data = ((2807, 4976, 4618, 7555, 5195, 8656, 6949, 3583, 5408), (2754, 7446, 6771, 1392, 4839, 3218, 4301, 4731, 2791), (4966, 1537, 6725, 2397, 4091, 3612, 1767, 6676, 1546), (2367, 4716, 4702, 7215, 5427, 8264, 7131, 3946, 5088), (2928, 7283, 6102, 2450, 5766, 3049, 3626, 4803, 3302), (4812, 6696, 6090, 2677, 4564, 4610, 2819, 3949, 3569))
The entry just left of 4702 -> 4716
The largest entry is 8656
The entry just left of 6090 is 6696
The entry just left of 6102 -> 7283
Which number is the entry just left of the largest entry?
Answer: 5195
The entry just left of 3583: 6949
Which number is the entry just left of 7283?
Answer: 2928
The entry just left of the smallest entry is 6771
The entry just right of 7215 -> 5427
The entry just left of 4803: 3626
The entry just left of 5408 -> 3583
The entry just left of 2677: 6090
The entry just right of 6102: 2450

array([[ 24, -28, -61,   4, -38, -25,  11,  18, -26,  10],
       [-14,  14,   3, -18,   0, -12, -13,  53, -64, -21],
       [ 16,  33,  12, -22,  29,   7, -27,  -6,  68,   5],
       [-47,   1,  45,   9, -39, -31,  26,  11, -26,   4],
       [  6, -35,  48,  22, -26, -22,  11,  36, -38,  10],
       [-19,  -4,  -4, -43,  34,   4,  20,  25,  61,  13],
       [-32,  -3, -58,  13,  -2, -53,  -5, -13, -25, -12],
       [  2,  -8,   8,  -3,  16,  44,   6, -76, -14,   4],
       [-28,  26,  24,  -8, -43,  10,  39,  36,  37,   5],
       [-40,  24,  16, -18,  43,  -1,   2, -12,  60,  -4],
       [-12,  32,   3, -13, -43,   3,  -3,  14, -69, -13],
       [ 16,  -3,  18,  -6,  -7,  33,  21, -34,  65,  25]])
Counting starts at 1.
Which number is the bottom entry of the column that holds the smallest entry?
A: -34
The entry in the bottom-left corner -> 16
Which number is the entry directly above the largest entry?
A: -64
Which number is the entry in the top-left corner?
A: 24
The entry directly below the smallest entry -> 36
Which number is the entry at row 1, column 2?
A: -28
The entry in row 3 and column 1 -> 16
The entry directly above -35 is 1
Which number is the entry in the top-right corner?
A: 10
The entry at row 1, column 3 -> -61
The top entry of the column that holds the smallest entry is 18
Which number is the entry in row 2 and column 1?
A: -14
The entry just right of -40: 24
The entry just right of -32: -3
Which number is the entry just right of the smallest entry?
A: -14
Which number is the entry just right of -2?
A: -53
The entry in row 3 and column 2: 33
Which number is the bottom entry of the column that holds the largest entry?
A: 65
Which number is the entry directly below 9?
A: 22
Which number is the entry just left of 29?
A: -22
Which number is the entry directly above -2?
A: 34
The entry directly above -19 -> 6
The entry directly below -2 -> 16

Read these off the array that follows. Rows and columns are numbered from 1.
1) Report the entry at row 3, column 1.
2) Report the top entry of the column that holds the smallest entry.
3) Report the entry at row 1, column 2.
4) Report the entry in the bottom-left corner.
5) Report the largest entry.
6) Report the entry in row 3 and column 3.
7) Report the entry in row 1 and column 3.
8) Report the entry in row 2 and column 1.
[[ 65  65  64 -72 -72 -69  65  64   0 -73]
 [ 54  54  53 -66 -66 -66  55  54   0 -66]
 [ 66  65  63 -70 -70 -68  67  64   0 -70]
 [-53 -54 -52  64  64  63 -54 -53   0  64]]
1) 66
2) -73
3) 65
4) -53
5) 67
6) 63
7) 64
8) 54

[ 91  93   0  91  93  92  90  88 -89 -90 -85  92  89   0 -92  87]
The entry just right of the smallest entry: 87
The minimum: -92
The entry just left of 90 -> 92
Give the entry just right of 90.
Answer: 88
Give the entry just left of -85.
Answer: -90
